Rows and whether each has a hidden trait (one of two labels; each part has its own)
In the rows, 100 means zero.
100,65,95,84,91,81,114,124,111,83,81,85,103,115,112,123,117,76,142,108,92,86,136,122,87,103,114,104,108,82,121,110,108,96,112,79,51,98,77,72,74,94,111,113,89,116,104,96,75,87,101,93,131,52,105,123 : Z467
116,135,93,121,99,99,88,74,70,150,123,116,92,85,74,113,71,176,80,90,90,97,91,77,125,70,77,97,66,97,75,57,82,79,78,117,122,84,112,143,141,110,89,101,104,96,89,101,133,118,68,116,46,139,86,82 : Z467
103,70,108,88,113,67,68,118,70,136,86,83,100,117,98,72,72,91,142,109,89,94,131,101,117,138,70,92,88,102,94,100,94,111,82,78,62,125,75,125,38,132,116,113,56,85,105,50,76,100,89,77,76,99,100,149 : Z554
109,140,107,123,105,95,86,74,67,152,123,108,101,87,84,121,81,144,78,86,94,104,88,71,127,76,68,93,72,89,82,45,85,89,79,127,118,89,113,148,138,107,90,100,103,105,89,92,136,120,78,107,49,131,94,88 : Z467
106,129,90,113,83,117,122,87,112,100,115,114,94,86,94,137,116,119,68,93,91,97,83,95,96,45,117,105,90,92,105,91,101,77,105,120,130,75,121,95,149,75,86,92,127,112,95,132,134,136,93,123,101,106,92,68 : Z467
105,101,90,116,104,82,83,131,95,121,117,110,90,110,80,146,57,137,115,105,93,80,111,98,132,120,80,102,65,90,100,72,88,91,103,78,78,100,84,138,91,121,103,110,66,85,82,104,120,109,55,95,81,127,75,98 : Z554
98,65,92,86,89,90,114,127,117,76,84,89,102,110,112,121,120,71,136,109,92,86,125,116,87,121,113,106,117,87,121,118,106,98,115,78,67,97,82,72,83,96,110,109,92,114,103,108,83,87,102,135,138,68,102,114 : Z467
115,113,82,78,106,111,77,22,67,136,76,94,98,79,98,0,96,29,73,86,80,127,98,96,88,83,106,90,74,146,68,131,97,95,60,137,127,113,113,120,99,123,94,78,130,71,131,68,61,103,129,113,59,115,109,118 : Z467
98,100,106,76,90,101,120,56,91,89,68,84,114,91,124,48,147,60,104,96,88,114,105,110,69,73,116,96,112,101,101,116,114,101,93,121,101,100,106,53,110,79,100,96,134,126,119,92,70,94,140,108,123,59,125,111 : Z467
114,130,83,108,74,116,114,94,104,107,108,121,89,82,94,126,109,101,64,90,88,93,98,102,92,63,127,109,85,99,105,104,97,60,99,108,128,71,111,100,148,78,89,84,134,99,100,144,121,103,82,130,98,101,85,72 : Z467
102,85,99,93,110,66,80,109,70,138,87,83,104,111,95,87,80,103,137,106,92,95,125,96,116,134,69,91,89,93,93,81,93,112,82,88,65,113,81,128,80,126,110,118,68,100,101,55,78,102,86,83,82,102,102,136 : Z554
101,78,96,93,110,61,82,121,74,130,89,81,104,110,96,98,83,108,140,105,92,93,126,99,118,139,63,94,90,88,96,79,94,109,88,82,58,116,78,120,67,124,117,116,60,101,98,63,81,103,85,82,81,102,103,147 : Z554
96,50,92,81,89,96,113,103,134,67,79,88,100,111,116,115,128,78,132,112,90,86,126,125,88,127,133,108,117,95,118,130,112,101,120,72,68,105,80,57,65,93,112,103,94,105,108,110,71,79,109,92,142,61,102,115 : Z467
113,141,93,126,98,105,88,74,76,137,120,115,94,82,78,120,75,148,69,90,91,100,85,75,127,60,77,97,71,91,86,60,84,79,83,124,132,80,114,125,143,102,90,97,115,98,89,112,150,122,75,117,50,135,87,80 : Z467

Part 2:
106,110,105,74,110,102,96,127,45,69,92,76,107,91,86,111,111,81,93,94,98,103,131,96,102,116,110 : N
112,113,115,103,117,92,84,159,69,66,90,98,108,78,106,100,116,81,123,115,109,106,137,87,96,123,131 : C
115,112,113,100,107,97,86,138,55,69,88,92,110,77,103,109,111,88,123,127,110,108,114,95,100,115,122 : C
112,111,112,93,121,106,85,121,62,58,96,105,101,88,79,120,109,98,105,104,96,107,134,94,97,127,128 : C
112,100,103,93,99,105,100,104,55,46,92,90,105,94,89,117,109,84,99,95,95,102,118,98,105,108,105 : N
109,111,108,84,115,110,86,98,52,47,94,89,111,100,55,138,117,74,90,109,84,106,97,105,105,120,116 : N
90,77,79,37,66,96,123,63,52,116,101,40,84,112,114,89,97,66,75,79,98,87,99,111,132,86,44 : N
117,115,113,99,113,96,82,158,45,77,88,102,111,81,103,112,118,90,126,112,109,110,138,89,94,124,132 : C
110,104,112,99,110,108,98,92,80,49,101,112,108,105,59,130,115,80,86,129,86,103,87,115,92,118,106 : N
109,111,108,97,113,89,87,140,73,68,84,95,102,77,117,92,112,92,122,115,115,103,131,78,86,107,116 : C
77,79,80,51,88,105,113,74,56,73,99,53,86,111,87,86,104,60,69,104,96,90,126,110,130,98,62 : C
94,85,89,54,78,109,114,57,54,118,103,63,92,123,87,117,100,76,73,95,84,92,83,105,114,96,60 : C
115,106,114,98,117,117,85,95,54,66,99,98,112,109,56,137,114,68,89,99,82,107,91,111,94,125,125 : N
99,99,102,87,106,101,94,103,66,64,90,73,99,92,89,104,111,86,101,108,98,101,117,108,111,105,95 : N
120,112,117,89,116,103,85,165,50,49,88,92,118,77,102,119,112,94,123,100,107,110,135,87,95,120,140 : C
116,105,111,92,114,101,93,121,45,59,93,83,105,90,88,112,116,83,103,110,96,106,115,100,108,111,105 : C
115,120,110,95,114,96,86,145,78,65,90,87,115,84,106,103,108,94,118,107,105,106,136,93,93,116,121 : C
99,74,84,43,64,99,123,63,33,113,100,26,93,122,110,101,93,67,75,93,88,89,89,95,114,88,60 : N
104,84,101,94,104,102,95,105,74,42,94,89,103,91,97,105,110,75,102,112,98,102,97,84,100,102,91 : N
121,124,118,125,119,91,80,158,70,34,90,111,116,71,112,99,111,105,132,101,113,108,117,88,83,114,122 : N
84,76,80,51,73,98,125,53,74,124,101,46,85,119,112,89,96,86,72,88,95,86,100,98,117,83,57 : N
113,122,117,76,120,96,81,162,38,26,83,88,117,76,98,110,111,96,121,98,107,112,143,86,98,126,134 : C
119,107,114,106,109,91,85,132,57,64,93,88,107,85,113,105,112,96,120,122,111,109,114,78,93,115,119 : C
110,107,110,92,108,115,92,93,49,45,96,109,76,107,64,133,108,71,91,120,80,105,74,108,98,115,113 : N
113,98,109,90,114,110,97,101,67,54,97,105,107,100,57,129,110,69,90,120,80,104,89,119,106,109,112 : N
106,103,108,119,112,86,90,119,93,67,89,105,101,77,122,92,108,96,125,114,114,105,108,88,82,102,100 : C
115,107,110,94,115,99,89,123,51,60,92,93,109,88,92,115,112,85,103,106,98,107,99,98,110,113,116 : C
83,75,75,62,71,101,127,70,72,119,104,43,85,111,117,83,95,80,74,87,99,87,110,106,132,85,49 : N
115,100,109,85,105,103,94,124,57,60,95,78,112,104,87,115,107,81,97,106,89,105,107,108,103,113,105 : N
89,78,83,59,82,104,115,64,75,94,104,56,85,113,85,103,102,68,67,105,87,91,83,102,112,88,60 : C
99,89,88,73,81,107,117,56,46,105,102,59,99,124,91,120,100,75,70,96,78,92,84,118,113,90,69 : C

Part 3:
106,133,113,85,102,120,99,89,134,102,122,123,98,141,131,129,78,122,106,142,103,118,132,97,103,81,97,47,70,122,113,56,86,113,122,102,79,124,75,148,82,119,89,81,93,96,129,96,110,103,112,124,84,92,90,80,107,83,79,108,100 : Z852
106,122,105,90,99,120,94,89,139,93,129,121,103,140,120,119,78,119,108,152,95,123,136,89,106,88,101,45,60,141,108,47,78,95,130,105,67,110,81,140,104,119,83,87,91,90,127,92,107,93,125,120,82,92,97,83,107,91,73,114,105 : Z852
104,123,100,85,99,109,99,87,143,98,115,123,101,136,132,128,75,126,114,135,98,126,139,102,103,80,99,56,63,129,110,40,88,107,119,106,72,137,82,132,90,112,90,79,90,94,127,93,101,98,105,121,83,89,95,82,107,83,85,111,107 : Z852
151,103,93,88,104,98,89,87,87,91,120,95,110,125,121,97,89,100,99,131,83,94,95,82,106,106,99,93,126,115,101,94,112,93,86,119,107,93,104,100,97,104,115,101,124,87,116,87,102,92,141,97,101,112,94,86,98,101,94,86,147 : Z24
106,134,116,90,96,116,102,102,117,86,126,113,103,136,117,139,67,102,109,172,86,135,120,87,109,82,100,53,52,114,110,47,93,107,132,97,64,150,86,120,102,113,82,70,88,93,119,88,101,105,104,123,77,94,86,88,109,97,84,114,97 : Z852
82,98,101,98,101,98,93,107,83,93,120,69,111,87,116,98,79,98,103,105,107,95,103,83,106,105,94,108,100,97,96,99,102,96,88,103,115,115,102,110,130,106,91,99,95,96,106,86,93,98,107,97,93,86,101,99,94,97,93,82,83 : Z24
81,110,96,72,116,93,93,94,56,81,128,93,117,121,125,117,80,89,105,126,76,104,93,72,109,112,95,98,115,97,105,101,118,100,80,119,118,128,113,103,151,103,99,85,118,77,120,75,88,101,129,98,89,98,90,89,94,98,98,69,133 : Z24
111,119,102,100,94,120,92,85,154,97,128,122,103,144,123,112,80,110,102,150,91,121,146,91,103,88,102,49,75,147,105,45,79,90,127,108,60,113,83,141,93,120,85,91,91,88,122,89,115,92,122,124,86,93,92,85,99,93,77,117,110 : Z852
123,102,90,84,104,93,93,83,91,93,119,95,112,124,137,105,93,99,95,108,83,96,85,83,105,113,96,95,119,110,99,105,115,106,87,112,119,89,94,105,109,100,109,91,125,89,116,85,95,97,117,92,100,104,87,83,104,100,93,82,144 : Z24
128,100,85,118,93,105,92,123,134,101,100,102,100,91,101,87,102,102,90,106,93,100,94,92,99,98,100,99,110,112,99,101,86,96,96,99,100,81,104,121,93,106,107,103,95,99,94,99,99,91,120,98,105,97,109,91,98,101,101,102,77 : Z852
124,111,89,113,89,101,100,108,92,85,106,97,93,94,104,95,105,100,96,111,87,108,88,90,100,96,101,99,84,96,98,106,91,106,98,97,103,115,101,103,96,101,106,83,88,97,95,100,89,102,107,98,104,103,109,96,100,106,104,97,79 : Z852
109,128,107,89,102,122,90,92,137,94,132,123,108,141,128,119,71,114,109,152,91,120,143,87,112,86,100,52,62,140,103,39,82,94,121,102,73,109,84,136,109,114,82,85,103,86,121,90,112,93,118,127,77,88,88,85,110,91,76,111,102 : Z852
140,119,111,94,91,134,91,88,177,102,121,126,101,139,109,95,98,119,85,156,101,118,132,101,101,90,106,30,63,165,107,50,72,97,130,107,45,55,73,146,60,120,86,103,105,91,104,100,121,88,124,127,88,101,96,89,114,97,75,128,106 : Z852
101,109,106,89,117,123,84,74,168,109,139,126,107,130,146,106,86,128,104,129,102,103,158,90,105,86,92,51,81,146,109,31,71,100,114,107,84,98,70,166,122,120,83,95,103,85,139,89,117,89,121,126,82,83,96,77,95,74,64,105,96 : Z852
80,130,114,89,103,118,94,98,131,88,135,122,107,137,131,136,62,108,112,157,89,128,147,79,110,84,95,60,63,119,109,38,85,108,124,97,74,153,84,136,122,118,80,75,93,85,127,85,107,100,114,122,76,87,84,83,99,90,78,106,94 : Z852
114,114,110,90,103,119,89,88,149,100,126,124,110,136,135,119,79,122,101,140,96,113,147,96,109,87,99,47,69,143,107,39,82,97,121,104,73,98,75,153,103,116,85,90,108,86,117,90,116,89,116,125,82,89,94,84,109,84,76,111,98 : Z852
